Each row has a name. After each piece below comes the name of the row it's from, unless a question asks for something else. Each question is about the rows just above it.

Columns, left to right: F W M H Q B
X: 159  159  42  74  133  42
S: 151  84  80  92  55  62
R: 157  109  165  115  182  73
Z: 82  84  55  92  55  119
L: 152  160  55  157  159  138
C: 152  109  165  115  182  73
K: 56  83  56  157  159  56
Go on from 56  157  159 to the end of its row.
56
Times 159 occurs in X:
2
The rest of the row after 84  55  92  55:
119
Go on from 152  109 to the end of its row.
165  115  182  73
Times 56 occurs in K:
3

Columns, left to right: A D U V P
Y: 84  11  147  50  108
E: 90  11  147  90  107
J: 106  150  141  42  62
N: 104  106  151  186  46
Which column holds this, read top down? 150  106
D
Go on from 106  150 to the end of its row.
141  42  62
Times 90 occurs in E:
2
After 90  11, its row goes on with
147  90  107
asked: 106  151
N
Go on from 151  186 to the end of its row.
46
asked: 84  11  147
Y

Columns, left to right: ladab fovuk sigid buk raru
tek: 87  138  110  97  153
kigof: 87  138  47  98  153
lare: 45  124  150  67  49
Besu: 87  138  110  150  144
The rest of the row after 87  138  110  150:
144
Which row holds 138  110  97?
tek

Columns, left to right: sozi doko rof Kof Soli Kivol
doru: 105  168  106  100  79  113
Tover: 113  121  146  73  113  83
Seb: 102  102  103  117  107  102
Mam: 110  38  124  127  123  152
dase: 108  66  99  145  40  96
moduz: 102  66  108  117  107  133
subul: 77  91  76  42  39  106
lota: 103  138  51  54  62  112
tel: 42  39  42  42  39  39
Bug: 126  110  40  76  125  108
Which column holds this, read top down? 107  123  40
Soli
How many times does tel hold 39?
3
127  123 is in which row?
Mam
How many times does Seb hold 102?
3
Which column holds 113  83  102 top down?
Kivol

Columns, left to right: sas nel Liniv dorut
vana: 191  64  181  164
Denab: 129  64  120  172
kipad: 179  25  67  51
muma: 190  64  120  172
benur: 117  25  186  116
After 190  64, its row goes on with
120  172
Which column holds this, read top down? 179  190  117
sas
120  67 is in which column, read top down?
Liniv

Columns, left to right: marud Fuzuv dom kogef sune gete Pomup Zam dega
dena: 95  109  53  112  142  72  70  166  157
Kiro: 163  67  106  105  144  131  157  55  94
nelaz: 62  126  113  139  70  185  81  97  128
Futu: 50  109  53  113  142  52  57  145  99
Giv: 72  102  70  158  154  166  95  95  121
veza: 60  117  82  144  37  119  103  159  131
Kide: 51  117  82  109  175  115  37  82  96
Which row holds these entries in another order? 95  158  70  121  154  72  95  102  166
Giv
Go on from 109  53  113  142 to the end of its row.
52  57  145  99
115  37  82 is in which row?
Kide

Columns, left to right: Vimig Geb tal fusod
Belu: 66  66  104  52
pegu: 139  72  115  47
rinen: 126  66  44  125
surud: 157  75  121  28
mevo: 139  105  130  81
siro: 112  119  134  137
nevuf: 65  66  104  52
komep: 137  72  113  46
Feduz: 54  121  46  115
bebu: 125  132  148  141
letu: 107  120  125  133
takuf: 89  85  68  77
The rest of the row after 66  66:
104  52
Go on from 85  68 to the end of its row.
77
Times 67 occurs in Belu:
0
Go on from 126  66  44 to the end of its row.
125
Which column holds 125  28 top down?
fusod
Which row holds these entries in another order? 125  126  66  44
rinen

Columns, left to right: robop ninep dopaz fezos Tep
mir: 110  63  112  133  174
vidib: 110  63  112  12  112
livek: 80  119  77  183  128
labot: 63  111  112  112  12
Which column holds this, read top down? 112  112  77
dopaz
After 111  112  112, its row goes on with
12
112  112 is in which column, read top down?
dopaz
Put 63  112  12  110  112 back in order: which row is it?
vidib
Go on from 63  111 to the end of its row.
112  112  12

Columns, left to right: sape rila gam Tekap mimad kor
geko: 88  89  130  56  130  39
gopi: 33  140  104  104  104  111
ruv: 130  40  88  130  89  56
rokef: 31  114  60  108  44  79
Count of 103 in gopi:
0
Put 56  130  40  88  130  89 back in order: which row is it?
ruv
Which column holds this, read top down? 104  88
gam
After 33  140  104  104, its row goes on with
104  111
39  56  88  89  130  130 is which row reordered?
geko
Which column holds this, read top down? 89  140
rila

Columns, left to right: koru mumun tusis bipa nipaf Rogi Gatu tutop binup
regad: 22  94  95  83  127  136  40  69  77
riva: 109  178  121  56  135  153  115  61  63
vetat: 96  77  59  77  95  95  149  29  95
Times 95 occurs in vetat:
3
How many times does riva hold 64?
0

Columns, left to right: tavir dila Das Vuvuv Kel roz ripob lezak Bon
doso: 111  41  121  53  65  112  43  65  75
Zanid: 79  88  190  116  190  190  130  173  81
Gega: 79  94  73  71  90  67  114  88  103
pobag: 101  147  88  87  96  54  99  113  107
zuz: 105  147  131  119  100  128  88  153  109
Kiv: 130  190  101  47  79  88  116  173  156
Nomi: 52  48  124  125  113  124  81  99  50
bona: 123  61  165  71  95  148  77  47  126
gegug: 62  76  85  71  95  67  95  134  68
asked: 130  190  101  47  79  88  116  173
Kiv
The row with 190  116  190  190  130  173  81 is
Zanid
Count of 191 in Zanid:
0

Columns, left to right: kef filin sepu nuz Vozad susir
vudig: 43  76  107  78  104  101
Bulif: 185  172  56  186  85  91
fak: 99  172  56  185  85  104
186  185 is in which column, read top down?
nuz
Which column holds this, read top down? 76  172
filin
Go on from 56  186  85 to the end of its row.
91
Which column holds this, read top down? 78  186
nuz
asked: 185  85  104
fak
Go on from 172  56  185  85 to the end of its row.
104

Columns, left to right: Tos pid Koga Zub tefe Duto setu
nes: 149  69  122  43  127  98  90
Vanag: 106  115  154  30  104  97  83
Nobe: 126  36  155  75  56  110  109
Kovip: 69  59  126  117  176  61  156
savo: 73  101  145  159  141  106  164
mori: 94  80  67  88  107  80  131
tiv: 144  119  67  87  155  109  121
ror: 63  116  67  88  108  80  131
Tigam: 176  59  69  157  61  126  117
noga: 124  19  116  88  108  79  131
Go on from 176  59 to the end of its row.
69  157  61  126  117
117  126  61  157  69  59  176 is which row reordered?
Tigam
115  36  59  101  80  119  116 is in which column, read top down?
pid
The rest of the row after 63  116  67  88:
108  80  131
After 149  69, its row goes on with
122  43  127  98  90

Columns, left to right: zadet vab ribos maz
tas: 131  72  134  90
Nol: 118  91  91  91
fip: 72  66  94  169
taz: 118  91  90  121
How many times does Nol hold 91?
3
Go on from 118  91  91 to the end of its row.
91
Go on from 131  72 to the end of its row.
134  90

Columns, left to right: kuvo Kupem fumoz ragaz pagub
soti: 119  118  68  119  109
zopiv: 133  116  119  106  77
Vigev: 112  151  82  103  73
Tedez: 92  126  123  134  59
ninu: 53  176  158  106  58
Nov: 91  126  123  134  59
ged: 63  115  34  109  89
Nam: 160  145  101  101  71
zit: 134  134  116  120  116
neno: 132  116  101  101  108
lor: 91  126  70  134  59
zopu: 58  106  53  159  176
Count of 116 in zit:
2
Go on from 151  82 to the end of its row.
103  73
After 92  126, its row goes on with
123  134  59
After 53  159, its row goes on with
176
Which row holds these entries in another order? 53  58  106  159  176
zopu
Which column holds this, read top down? 133  112
kuvo
Go on from 68  119 to the end of its row.
109

Columns, left to right: Soze diguz riki kaga Noz zer
mesur: 28  75  82  46  83  75
Kabam: 28  83  46  82  76  75
fus: 76  75  82  46  28  84
Put 28  46  75  76  82  84 back in order: which row is it?
fus
Put 75  76  82  46  83  28 back in order: which row is it?
Kabam
28  83  46  82  76  75 is in which row?
Kabam
Put 75  28  83  46  82  76 back in order: which row is it?
Kabam

Columns, left to right: Zafas sini fug Zofa Dotov
Sife: 90  94  115  106  99
Ket: 91  106  115  106  106
sakap: 95  156  156  95  156
How many times does sakap hold 95?
2
Which column holds 115  115 top down?
fug
Count of 91 in Ket:
1

Columns, left to right: Vipu nuta gakig zetap negu mur bapar
kikit: 132  69  130  125  30  96  57
Korem: 137  59  123  120  34  93  46
gepod: 134  67  130  124  30  95  54
remeb: 135  64  128  123  32  94  52
kibu: 128  124  32  115  40  91  39
vitur: 140  51  118  117  36  92  42
Mek: 136  61  126  121  32  93  48
asked: 117  36
vitur
57  96  30  125  130  69  132 is which row reordered?
kikit
Which column holds this, read top down? 52  39  42
bapar
128  123  32 is in which row?
remeb
asked: 34  93
Korem
asked: 135  64  128
remeb

Columns, left to right: zubim sodi Pek Dib
peti: 86  77  88  103
Gik: 38  38  39  38
Gupal: 95  113  39  91
talug: 108  97  71  101
kasum: 86  77  61  127
podug: 108  97  101  101
kib: 108  97  83  101
Pur: 147  65  84  127
101  83 is in which column, read top down?
Pek
Times 38 occurs in Gik:
3

Columns, left to right: tatov zav popa Dab
duk: 68  40  92  139
vas: 14  76  73  187
kobu: 44  62  84  165
After 68  40  92, its row goes on with
139
40  68  92  139 is which row reordered?
duk
Where do 76  73  187 appear?
vas
The rest of the row after 76  73:
187

Columns, left to right: vum lig masin Filer lozov defam girup mugo
vezi: 77  130  101  102  62  150  95  50
luki: 66  96  101  103  94  77  55  58
kibof: 69  106  104  149  91  90  80  95
girad: 90  123  85  100  85  172  110  73
firi: 81  140  106  101  110  103  121  116
ronuz: 78  83  116  185  86  96  94  120
Rem: 106  131  101  102  62  101  117  54
sifu: 99  116  115  127  71  132  125  106
Pagat: 69  106  104  149  91  134  80  95
Masar: 66  96  102  101  110  104  121  124
The rest of the row after 101  110  104  121:
124
After 66  96  101, its row goes on with
103  94  77  55  58
Which column holds this, read top down? 120  54  106
mugo
After 130  101  102  62  150, its row goes on with
95  50
The row with 71  132  125  106 is
sifu
How many times does girad hold 100?
1
Put 149  91  95  104  69  134  80  106 back in order: which row is it?
Pagat

Columns, left to right: Lotiv tusos tipin fuge zomu bak masav Gegi laza
binef: 111  76  84  101  108  102  118  78  111
Vor: 96  92  33  49  106  103  95  100  108
Tufir: 74  187  126  108  27  72  94  112  85
Nipa: 109  68  81  120  96  112  56  120  156
Tego: 92  103  95  48  96  106  33  108  100
ziva: 66  77  58  74  40  119  50  89  140
gero: 88  86  104  81  84  99  87  84  105
Sineb: 94  76  85  80  56  84  31  87  108
mivo: 58  139  73  98  91  139  139  98  116
pofo: 97  68  156  109  81  112  120  120  56
Govin: 76  66  57  66  57  84  31  87  57
depa: 89  64  84  102  83  88  103  102  122
Which row holds these entries in another order? 48  96  106  33  108  100  92  103  95
Tego
Times 56 occurs in Govin:
0
Go on from 76  84 to the end of its row.
101  108  102  118  78  111
Go on from 57  84  31  87 to the end of its row.
57
Which row holds these entries in another order? 56  97  68  156  109  81  112  120  120
pofo
89  84  87  98  120 is in which column, read top down?
Gegi
Times 140 occurs in mivo:
0

Columns, left to right: Debo Gibef Suda pulu bez Bom dof lide lalo
nobod: 98  108  114  72  96  109  87  113  109
mez: 112  67  90  84  93  162  62  124  68
vomub: 92  162  68  45  76  109  87  113  123
sagut: 51  80  90  78  138  102  138  48  145
mabo: 58  67  90  84  122  162  68  45  75
bor: 123  123  113  45  45  123  87  45  45
nunav: 112  67  91  68  79  171  62  124  68
tufis: 59  76  138  90  78  59  136  59  126
122  162  68  45  75 is in which row?
mabo
51  80  90 is in which row?
sagut
Where do 90  78  138  102 appear?
sagut
Go on from 90  84  122  162 to the end of its row.
68  45  75
Put 123  113  87  109  76  45  68  162  92 back in order: which row is it?
vomub
How many times does tufis hold 59?
3
How many times does bor hold 123?
3

Columns, left to right: tutuf kerib reto Likez
Fav: 113  57  125  94
Ded: 113  56  125  94
Ledi: 130  81  36  171
finik: 88  105  50  50
luri: 108  44  51  132
zim: 119  105  142  97
How many times does finik hold 50?
2
After 44  51, its row goes on with
132
Go on from 57  125 to the end of its row.
94
Which column holds this, read top down? 94  94  171  50
Likez

Columns, left to right: Zifa Kivob Kupi niro tez mano
riruf: 123  137  88  63  94  66
mokuv: 118  21  24  64  28  81
Sitab: 177  63  126  159  60  92
Togik: 45  143  181  111  66  187
mos: 43  160  81  24  155  77
Fafu: 118  64  28  22  81  24
Which row holds these entries in another order? 22  24  28  64  81  118
Fafu
118  177  45  43 is in which column, read top down?
Zifa
45  143  181  111  66 is in which row?
Togik
Put 21  24  28  64  81  118 back in order: which row is it?
mokuv
Put 77  155  24  81  160  43 back in order: which row is it?
mos
asked: 118  64
Fafu

Columns, left to right: Ril nis Muru lepu pav podin muror
gumam: 64  139  64  61  136  105  132
Zipi: 50  168  129  116  131  101  64
pidu: 63  59  85  44  100  156  128
gopor: 44  128  63  59  155  100  85
Mivos: 62  191  119  82  81  99  164
Ref: 90  90  75  93  152  118  75
tasag: 116  121  140  139  76  111  83
nako: 65  131  48  49  124  107  169
How many times does gopor hold 155?
1
Which row holds these entries in another order? 85  100  155  59  63  128  44
gopor

Columns, left to right: Gofun Rako Nuno Tuzo
taba: 93  164  152  29
Nolu: 152  29  93  165
neku: 21  28  21  28
How many times does neku hold 28?
2
Which row holds these entries in another order? 29  93  152  165
Nolu
Which column holds 152  93 top down?
Nuno
The row with 93  164  152  29 is
taba

Columns, left to right: dedi sog Ruk fifuf Povak Rolo zigi
ler: 69  92  174  35  76  13  89
mive: 149  84  76  15  89  82  84
zusi: 149  82  84  84  76  14  89
After 84  84, its row goes on with
76  14  89
Put 84  82  89  15  76  84  149 back in order: which row is it?
mive
82  14 is in which column, read top down?
Rolo
Go on from 89  82 to the end of its row.
84
Which row holds these entries in another order? 14  89  149  82  84  84  76
zusi

Columns, left to right: nez babik muti nusu kivis bebek guve teke dur
Mesiv: 94  94  95  72  61  56  70  66  109
gutoz: 99  119  107  83  94  112  102  108  75
zeg: 94  94  95  72  61  56  70  104  193
panaz: 83  141  111  170  161  116  164  25  102
Tak: 83  141  111  170  161  113  176  62  56
buvi: 108  77  89  89  92  108  70  120  158
Which column holds 111  111 top down?
muti
Which column holds this, read top down? 75  193  102  56  158
dur

Columns, left to right: zak fasuz Guzi Mefi sezat Zoso gafen
neked: 131  50  174  117  131  131  131
Guk: 122  130  88  83  86  74  97
dokol: 83  130  97  75  47  130  86
zuk: 100  47  133  92  92  157  94
zedum: 97  79  181  131  97  73  118
Fod: 97  79  181  131  96  48  108
Mana: 123  50  123  50  123  50  123
Put 74  83  86  88  97  122  130 back in order: which row is it?
Guk
Count of 123 in Mana:
4
Put 97  74  86  83  88  130  122 back in order: which row is it?
Guk
How many times does neked hold 131?
4

Columns, left to right: ruve zoz monu Zitu
Sigo: 30  89  101  87
rabiz: 88  89  101  30
kud: 30  88  83  83
How many times does kud hold 30?
1
asked: 30  89  101
Sigo
Put 30  101  89  88 back in order: which row is it?
rabiz
The rest of the row after 30  89:
101  87
The row with 30  88  83 is
kud

Columns, left to right: fegip Lufi lubi kikif Bur Pasug faka pano
tofeb: 117  104  114  91  82  114  114  96
dis: 81  123  103  82  113  114  111  144
dete: 99  89  103  97  96  102  106  83
losuk: 114  117  91  114  96  104  113  82
How many times does tofeb hold 114?
3
96  114  114  82  91  114  104  117 is which row reordered?
tofeb

Columns, left to right: mes pap Mina folug gid toko Tulem
Pani: 70  166  55  110  47  104  105
parab: 105  110  47  55  70  104  167
fafis: 136  90  81  46  152  122  85
Which row holds these entries in another order? 104  47  105  110  167  55  70
parab
Which row holds these entries in another order? 85  122  152  46  81  90  136
fafis
Which row holds 110  47  104  105?
Pani
Put 105  104  47  110  55  166  70 back in order: which row is it?
Pani

Columns, left to right: ver Robu Nozal fepog Bip
San: 175  156  25  65  80
lub: 110  112  69  51  128
simo: 80  156  64  25  175
Which row holds these entries in another order? 65  80  175  156  25
San
asked: 156  25  65
San

Columns, left to right: dira tukop sar Giva solam bolo
Puvag: 104  134  154  73  78  60
pivaf: 107  109  90  118  88  111
lif: 117  154  165  69  68  45
Pavif: 104  103  103  117  88  111
nasep: 36  40  91  69  149  79
Zili: 88  109  132  90  81  51
lumim: 99  70  55  131  127  129
gune: 162  167  97  130  46  107
pasot: 106  67  57  131  120  139
Gume: 94  63  59  131  130  142
Dob: 95  101  115  93  103  87
asked: 40  91  69  149
nasep
Go on from 95  101 to the end of its row.
115  93  103  87
109  154  103  40  109  70 is in which column, read top down?
tukop

Columns, left to right: rugi minun danam Zudal saf Vupo zikeg vopil vobav tedod
zedem: 113  71  129  91  117  105  121  135  64  97
gatuk: 87  72  107  77  92  91  90  97  79  87
Ked: 144  125  63  154  138  104  155  149  48  109
kupes: 97  52  138  76  121  104  118  133  45  97
zug: 84  72  104  75  89  89  87  93  81  86
Dapan: 84  81  94  81  86  87  85  87  111  86
Vuzos: 119  112  94  121  114  105  121  119  91  106
vipe: 176  139  67  67  60  176  176  117  146  176
gumon: 37  58  146  24  51  91  28  36  152  85
Pipur: 86  67  111  74  93  91  91  99  75  87
Bas: 88  89  85  89  87  87  87  87  88  87
suf: 94  97  78  177  93  88  95  92  84  90
Count of 176 in vipe:
4
109  97  86  86  106  176  85  87  87  90 is in which column, read top down?
tedod
asked: 67  111
Pipur
How many times does Vuzos hold 112?
1

Columns, left to right: Rar Rul mizov teto Vuda fos luz
tun: 102  102  102  61  131  131  131
did: 121  102  102  61  81  149  112
Luso: 121  102  76  115  81  130  120
asked: 121  102  76  115  81  130  120
Luso
Times 131 occurs in tun:
3
Which row holds 61  131?
tun
Go on from 102  76  115 to the end of its row.
81  130  120

Columns, left to right: Dapas tupaz nekav rirat fol Zavaf Mugak fuf fum
Goger: 85  114  79  92  110  115  101  101  90
pazig: 115  190  91  109  146  98  35  106  77
Paf: 93  99  110  105  104  113  114  101  90
zeker: 79  113  110  85  101  115  90  101  92
vafos: 104  110  92  114  115  101  79  101  101
Which row holds 110  92  114  115  101  79?
vafos
79  85  90  92  101  101  110  114  115 is which row reordered?
Goger
The row with 99  110  105 is
Paf

